Below are the code and all the weights of a small trained network. Each question names an input and a class and asks about switching units off, where a switched-off unit gives its printed mean instead of its output.

import numpy as np


def w(rows, s, z=0):
    codes = np.array(rows[::2]) - 128.0
    scale = np.full(codes.shape[1], s)
    scale[-1] = z or s
    return codes * scale


def norm(h):
    return h / np.sqrt((h * h).mean(-1, keepdims=True) + 1e-5)


def f(y):
    return y / 2 * (1 + np.tanh(0.7978845608 * (y + 0.044715 * y**3)))


def log_softmax(a):
    a = a - a.max(-1, keepdims=True)
    return a - np.log(np.exp(a).sum(-1, keepdims=True))


def net(x, mask):
    res = np.array(x, float).reshape(1, 3) / 4 @ E
    u = 0
    for l in range(2):
        y = f(norm(res) @ A[l][:, :-1].T + A[l][:, -1])
        res = res + np.where(mask[u : u + 5], y, B[l][:, -1]) @ B[l][:, :-1]
        u += 5
    return log_softmax(norm(res)[-1] @ U[:, :-1].T + U[:, -1])


A, B = {}, {}
E = w([
[113,80,84,170,68,252,145,187],'x0',
[117,105,136,103,98,141,107,134],'x1',
[57,176,162,187,150,125,156,111],'x2',
],0.0033)
A[0] = w([
[93,79,196,42,77,129,29,110,34],'0.n0',
[227,45,94,38,122,89,85,139,79],'0.n1',
[149,140,59,183,52,215,134,171,83],'0.n2',
[139,172,129,87,194,2,143,53,5],'0.n3',
[129,169,132,147,180,77,131,94,35],'0.n4',
],0.0035,0.0015)
B[0] = w([
[148,195,158,134,178,203,73,237,147],'0.n0',
[174,178,23,4,62,154,103,69,235],'0.n1',
[63,74,182,120,110,78,167,147,244],'0.n2',
[49,6,180,185,151,54,211,163,251],'0.n3',
[142,192,153,178,157,118,76,110,148],'0.n4',
],0.0033,0.0028)
A[1] = w([
[88,154,168,122,116,145,135,61,43],'1.n0',
[112,58,100,145,99,252,121,187,122],'1.n1',
[123,232,132,219,182,162,161,38,76],'1.n2',
[47,87,164,165,101,176,159,143,107],'1.n3',
[94,98,195,143,212,30,130,106,2],'1.n4',
],0.0038,0.001)
B[1] = w([
[198,112,73,117,133,143,143,138,123],'1.n0',
[57,142,195,224,166,1,164,122,255],'1.n1',
[168,174,99,65,93,191,77,53,151],'1.n2',
[178,92,74,130,75,145,189,150,218],'1.n3',
[178,102,154,232,185,65,59,80,216],'1.n4',
],0.0039,0.0032)
U = w([
[61,67,132,192,75,138,221,185,180],'0',
[146,114,199,184,226,35,95,79,169],'1',
[147,207,97,158,121,216,127,58,123],'2',
[138,127,130,119,200,179,147,157,2],'3',
[106,184,187,108,164,177,83,205,78],'4',
[185,109,56,8,97,114,103,133,166],'5',
],0.011,0.0056)

Each question gives the input, the list of numbers given to net, and the class t.
The units are the neurons (one row each of A and B). Each row of codes is followed by its name. A weight is (code - 128) times the scale printed after its matrix; where a second scale follows, it is the last column's (A, B and U).
mask holds one flag per neuron, layer by layer. A switched-off neuron (its flag False) gives its mean, the last column of its row in B, instead of its output. The means were averaged over made-up inputs and are rounded, as every weight is.
A unit's drop is (log p(t) with every unit on - log p(t) with that unit switched off) / (log p(t) with every unit on - log p(t) with every unit switched off).
The circuit of an input: a set's keep is (log p(t) with only the set's units on - log p(t) with every unit switched off) / (log p(t) with every unit on - log p(t) with every unit switched off). Starting from all 10 units, units are removed one at a time, each time the one whose removal leaves the highest keep (on an exact tie, the one counted first), for as long as the keep stays at least 0.8.
units of the circuit, in order: the units of the circuit, biggest drop first
top k neurons: the k neurons with the biggest drops, biggest first
k most important neurons of layer l: the k neurons of layer l with the biggest drops, biggest first
drop of u: that unit's drop, to one decimal
input [0,5,1], class 4: units of the circuit, in order -> (0.n0)
input [2,1,8], class 2: units of the circuit, in order -> (0.n3 1.n2)
input [2,8,-3], class 4: units of the circuit, in order -> (0.n0 0.n3)
input [0,1,1], class 2: top 2 neurons -> (0.n3 0.n2)
input [-3,-6,-5], class 5: top 4 neurons -> (0.n1 1.n1 0.n2 1.n4)
input [-1,4,8], class 2: 2 most important neurons of layer 0 -> (0.n2 0.n3)
input [0,2,7], class 2: top 2 neurons -> (1.n2 0.n3)
input [-6,-6,-8], class 5: top 3 neurons -> (0.n1 1.n1 0.n2)
input [-4,-7,-7], class 5: 2 most important neurons of layer 0 -> (0.n1 0.n2)
input [1,-4,-2], class 5: 2 most important neurons of layer 0 -> (0.n3 0.n1)
input [1,-8,8], class 2: 2 most important neurons of layer 1 -> (1.n2 1.n1)
input [0,0,2], class 2: 3 most important neurons of layer 0 -> (0.n3 0.n2 0.n1)
input [-2,-2,-4], class 5: drop of 0.n1 -> 0.9
input [-3,-7,-7], class 5: drop of 1.n1 -> 0.1
input [-5,8,-3], class 5: units of the circuit, in order -> (1.n1)
input [-6,8,-5], class 5: drop of 0.n1 -> 0.7
